Here is a tiny trained network, its code and every weight. The questions are about switching its units off for an input and a class, where a switched-off unit gives its printed mean instead of its output.

import numpy as np


def w(rows, s, z=0):
    codes = np.array(rows[::2]) - 128.0
    scale = np.full(codes.shape[1], s)
    scale[-1] = z or s
    return codes * scale


def f(y):
    return y / 2 * (1 + np.tanh(0.7978845608 * (y + 0.044715 * y**3)))


def log_softmax(a):
    a = a - a.max(-1, keepdims=True)
    return a - np.log(np.exp(a).sum(-1, keepdims=True))


def net(x, mask):
    res = np.array(x, float).reshape(1, 3) / 4 @ E
    y = f(res @ A[0][:, :-1].T + A[0][:, -1])
    res = res + np.where(mask, y, B[0][:, -1]) @ B[0][:, :-1]
    return log_softmax(res[-1] @ U[:, :-1].T + U[:, -1])


A, B = {}, {}
E = w([
[160,89,89,32,160,172],'x0',
[129,113,18,254,94,181],'x1',
[178,124,215,168,239,173],'x2',
],0.0088)
A[0] = w([
[136,186,88,70,180,142,170],'n1',
[225,93,161,100,191,218,203],'n2',
[164,149,147,97,248,154,176],'n3',
[98,105,116,194,200,183,185],'n4',
[191,170,203,156,133,153,251],'n5',
[127,172,131,173,132,175,207],'n6',
[145,105,130,177,82,178,131],'n7',
[138,114,144,1,91,77,198],'n8',
[40,174,135,145,74,143,123],'n9',
[88,28,220,113,116,61,250],'n10',
[103,161,84,135,168,164,49],'n11',
[151,74,50,173,139,160,246],'n12',
[208,178,160,146,131,214,148],'n13',
[118,161,132,102,57,89,216],'n14',
[114,111,57,116,66,232,142],'n15',
[242,72,109,71,160,138,234],'n16',
[219,175,223,161,116,89,188],'n17',
[179,48,52,84,94,144,239],'n18',
],0.011,0.0028)
B[0] = w([
[199,214,135,106,152,142,164],'n1',
[174,168,146,133,94,45,248],'n2',
[125,175,159,86,127,66,241],'n3',
[85,40,142,232,38,72,209],'n4',
[89,56,117,62,114,40,228],'n5',
[93,26,86,192,83,98,184],'n6',
[144,59,42,196,54,85,183],'n7',
[158,152,189,199,185,172,255],'n8',
[152,178,181,214,86,113,189],'n9',
[106,228,118,88,182,123,236],'n10',
[67,123,94,103,43,116,136],'n11',
[79,90,2,129,117,74,238],'n12',
[143,32,149,202,89,62,186],'n13',
[187,221,192,190,144,169,202],'n14',
[75,187,101,36,130,56,221],'n15',
[170,211,121,203,140,132,212],'n16',
[18,93,47,61,190,7,238],'n17',
[121,221,66,57,210,153,210],'n18',
],0.0066,0.0084)
U = w([
[131,152,254,126,111,134,251],'0',
[69,115,97,66,165,106,111],'1',
[202,128,75,197,75,124,107],'2',
[137,15,179,231,91,184,5],'3',
[156,166,165,94,162,201,78],'4',
],0.0088,0.0028)

Each question gives the input, the list of numbers given to net, and the class t.
The units are the neurons (one row each of A and B). Each row of codes is followed by its name. A weight is (code - 128) times the scale printed after its matrix; where a second scale follows, it is the last column's (A, B and U).
mask holds one flag per neuron, in row order. A switched-off neuron (its flag False) gives its mean, the last column of its row in B, instead of its output. The means were averaged over made-up inputs and are rounded, as every weight is.
A unit's drop is (log p(t) with every unit on - log p(t) with that unit switched off) / (log p(t) with every unit on - log p(t) with every unit switched off).
The circuit of an input: a set's keep is (log p(t) with only the set's units on - log p(t) with every unit switched off) / (log p(t) with every unit on - log p(t) with every unit switched off). Starting from the 12 units with the biggest drops (on a tie, the unit counted first), units are removed one at a time, each time the one whose removal leaves the highest keep (on an exact tie, the one counted first), for as long as the keep stays at least 0.8.
units of the circuit, in order: the units of the circuit, biggest drop first
most important unit: the unit with the biggest drop
k most important neurons: the k neurons with the biggest drops, biggest first
drop when u is switched off: that unit's drop, to one decimal
input [-1,-2,-2], class 0: units of the circuit, in order : n12, n17
input [-6,0,5], class 1: 2 most important neurons : n17, n5
input [-6,8,2], class 3: most important unit : n4
input [-5,3,8], class 3: units of the circuit, in order : n4, n13
input [7,-4,1], class 0: 3 most important neurons : n2, n3, n12
input [0,-4,-2], class 0: 2 most important neurons : n18, n12
input [6,-5,2], class 0: 2 most important neurons : n2, n3
input [0,-1,-3], class 0: 2 most important neurons : n12, n17
input [-7,0,-3], class 0: 2 most important neurons : n12, n4
input [6,6,-3], class 1: 2 most important neurons : n15, n18
input [-8,-3,5], class 1: drop when n17 is switched off : 0.3
input [-6,-6,3], class 1: drop when n17 is switched off : 0.6
input [-2,2,6], class 3: drop when n4 is switched off : 0.2
input [-4,7,7], class 3: drop when n4 is switched off : 0.1
input [5,-6,0], class 4: most important neuron : n4
